Below is a small trained network, with its code and all its weights. Each question gives an input and a target symbol and asks what happens when units are switched off, that is, made to give their printed mean instead of their output.

import numpy as np


def w(rows, s, z=0):
    codes = np.array(rows[::2]) - 128.0
    scale = np.full(codes.shape[1], s)
    scale[-1] = z or s
    return codes * scale


def f(y):
    return y / 2 * (1 + np.tanh(0.7978845608 * (y + 0.044715 * y**3)))


def softmax(a):
    e = np.exp(a - a.max(-1, keepdims=True))
    return e / e.sum(-1, keepdims=True)


def log_softmax(a):
    a = a - a.max(-1, keepdims=True)
    return a - np.log(np.exp(a).sum(-1, keepdims=True))


def net(x, mask):
    ids = ['ΛΞΣΩαβφ'.index(c) for c in x.split()]
    T = len(ids)
    res = E[ids] + P[:T]
    u = 0
    for l in range(2):
        r = res
        for j in range(2):
            rows = slice(3 * j, 3 * j + 3)
            q, k, v = (r @ M[l][rows].T for M in (Q, K, V))
            z = softmax(np.where(np.tri(T) > 0, q @ k.T / 3**0.5, -1e9)) @ v
            o = O[l][rows]
            res = res + np.where(mask[u + j], z, o[:, -1]) @ o[:, :-1]
        u += 2
        y = f(res @ A[l][:, :-1].T + A[l][:, -1])
        res = res + np.where(mask[u : u + 8], y, B[l][:, -1]) @ B[l][:, :-1]
        u += 8
    return log_softmax(res[-1] @ U[:, :-1].T + U[:, -1])


Q, K, V, O, A, B = {}, {}, {}, {}, {}, {}
E = w([
[246,68,145],'Λ',
[133,42,245],'Ξ',
[2,195,74],'Σ',
[48,138,140],'Ω',
[57,107,221],'α',
[117,220,26],'β',
[243,73,141],'φ',
],0.0042)
P = w([
[90,94,66],'0',
[227,207,254],'1',
[40,10,152],'2',
[150,130,41],'3',
[13,227,201],'4',
[236,106,142],'5',
[16,41,184],'6',
[193,148,56],'7',
[45,143,161],'8',
[186,108,106],'9',
[30,89,170],'10',
[181,116,91],'11',
],0.0074)
Q[0] = w([
[21,20,133],'L0H1',
[173,231,73],'L0H1',
[81,24,181],'L0H1',
[44,1,76],'L0H2',
[93,246,224],'L0H2',
[219,234,154],'L0H2',
],0.0092)
K[0] = w([
[112,96,31],'L0H1',
[118,119,216],'L0H1',
[136,138,33],'L0H1',
[147,130,26],'L0H2',
[213,139,249],'L0H2',
[98,126,217],'L0H2',
],0.012)
V[0] = w([
[205,205,107],'L0H1',
[193,222,95],'L0H1',
[65,24,158],'L0H1',
[177,166,58],'L0H2',
[29,254,42],'L0H2',
[28,189,112],'L0H2',
],0.0085)
O[0] = w([
[150,176,72,71],'L0H1',
[141,184,76,77],'L0H1',
[117,64,183,168],'L0H1',
[152,155,59,24],'L0H2',
[131,251,127,215],'L0H2',
[116,231,177,252],'L0H2',
],0.011,0.00016)
A[0] = w([
[74,197,149,172],'L0N1',
[219,155,55,234],'L0N2',
[195,104,171,122],'L0N3',
[154,136,206,122],'L0N4',
[67,198,148,155],'L0N5',
[245,197,102,140],'L0N6',
[254,198,108,123],'L0N7',
[188,54,128,251],'L0N8',
],0.0062,0.0021)
B[0] = w([
[150,241,142,204],'L0N1',
[124,77,14,235],'L0N2',
[184,139,197,148],'L0N3',
[131,198,250,142],'L0N4',
[158,238,150,199],'L0N5',
[44,84,9,216],'L0N6',
[37,64,3,212],'L0N7',
[204,87,145,252],'L0N8',
],0.0057,0.0022)
Q[1] = w([
[132,134,82],'L1H1',
[109,43,71],'L1H1',
[95,1,111],'L1H1',
[154,169,157],'L1H2',
[63,121,107],'L1H2',
[180,133,136],'L1H2',
],0.0058)
K[1] = w([
[170,196,157],'L1H1',
[255,68,171],'L1H1',
[201,41,153],'L1H1',
[225,95,130],'L1H2',
[106,221,151],'L1H2',
[140,50,89],'L1H2',
],0.0051)
V[1] = w([
[127,147,234],'L1H1',
[62,141,225],'L1H1',
[174,111,3],'L1H1',
[237,58,143],'L1H2',
[126,70,194],'L1H2',
[29,153,168],'L1H2',
],0.0057)
O[1] = w([
[50,121,219,22],'L1H1',
[2,106,198,34],'L1H1',
[232,137,50,250],'L1H1',
[122,217,88,73],'L1H2',
[48,161,75,62],'L1H2',
[43,43,124,125],'L1H2',
],0.0041,0.0025)
A[1] = w([
[159,190,48,181],'L1N1',
[79,204,155,128],'L1N2',
[134,193,238,92],'L1N3',
[81,210,152,128],'L1N4',
[205,162,148,233],'L1N5',
[81,210,155,127],'L1N6',
[186,208,85,253],'L1N7',
[108,2,58,219],'L1N8',
],0.0067,0.0023)
B[1] = w([
[44,138,151,250],'L1N1',
[187,123,140,153],'L1N2',
[180,137,254,163],'L1N3',
[191,133,135,155],'L1N4',
[127,205,207,189],'L1N5',
[188,130,135,155],'L1N6',
[49,182,173,254],'L1N7',
[142,36,61,249],'L1N8',
],0.0083,0.0049)
U = w([
[162,69,76,248],'Λ',
[196,124,179,111],'Ξ',
[82,237,129,147],'Σ',
[67,131,171,106],'Ω',
[226,191,172,47],'α',
[3,85,112,43],'β',
[159,73,78,144],'φ',
],0.0072,0.0012)

Each question gives the input, a string of symbols that net reads in full, and the target symbol t.
The units are the heads (3 rows each of Q, K, V and O) and the neurons (one row each of A and B). Each row of codes is followed by its name. A weight is (code - 128) times the scale printed after its matrix; where a second scale follows, it is the last column's (O, A, B and U).
mask holds one flag per unit, layer by layer, with each layer's heads first. A switched-off unit (its flag False) gives its mean, the last column of its rows in O or B, instead of its output. The means were averaged over made-up inputs and are rounded, as every weight is.
A unit's drop is (log p(t) with every unit on - log p(t) with that unit switched off) / (log p(t) with every unit on - log p(t) with every unit switched off).
The circuit of an input: a set's keep is (log p(t) with only the set's units on - log p(t) with every unit switched off) / (log p(t) with every unit on - log p(t) with every unit switched off). Starting from the 12 units with the biggest drops (on a tie, the unit counted first), units are removed one at a time, each time the one whose removal leaves the highest keep (on an exact tie, the one counted first), for as long as the keep stays at least 0.8.
circuit, biggest first: the units of the circuit, biggest drop first
k most important neurons: the k neurons with the biggest drops, biggest first
heads that matter: for each layer, one digit per head in row order, 1 if its drop is at least 0.15 and else 0, layers parted by /
input Σ Λ φ Σ Ξ φ β φ Ω, target φ: circuit, biggest first => [L0H2, L1N7, L1N8]
input Λ Λ Λ β β, target φ: circuit, biggest first => [L0H2, L1N8]
input α Σ φ β β β Λ, target Σ: circuit, biggest first => [L0H2, L0H1]
input Ξ Λ β Ξ Λ, target Λ: circuit, biggest first => [L0H2, L1N8]
input Λ β Ω, target Λ: circuit, biggest first => [L0H2, L1N8, L1N7]
input β β Λ Ω Σ Ω, target Σ: heads that matter => 11 / 10
input Ξ Λ β Ξ Σ, target Λ: circuit, biggest first => [L0H2, L1N8]
input Λ β Σ, target Λ: circuit, biggest first => [L0H2, L1N7, L1N8]
input β φ α, target Σ: most important neuron => [L1N7]
input Σ φ Σ, target α: heads that matter => 01 / 00
input Ω Σ Σ, target Ξ: heads that matter => 01 / 00
input β Σ Ξ Λ φ, target α: heads that matter => 00 / 00
input Λ β β φ Σ φ Σ, target φ: heads that matter => 01 / 00
input Ω φ β β β β β β Σ φ β, target Σ: heads that matter => 11 / 10
input β β Σ, target Σ: heads that matter => 11 / 10
input β Λ β, target Σ: heads that matter => 01 / 10
input Ω β β β Ξ, target Σ: heads that matter => 10 / 10
input Ω Λ β φ β φ, target β: heads that matter => 11 / 00
input Λ Σ Ω Ξ Λ, target α: most important neuron => [L1N3]
input Ω Ω Ξ α φ, target Ξ: most important neuron => [L1N3]
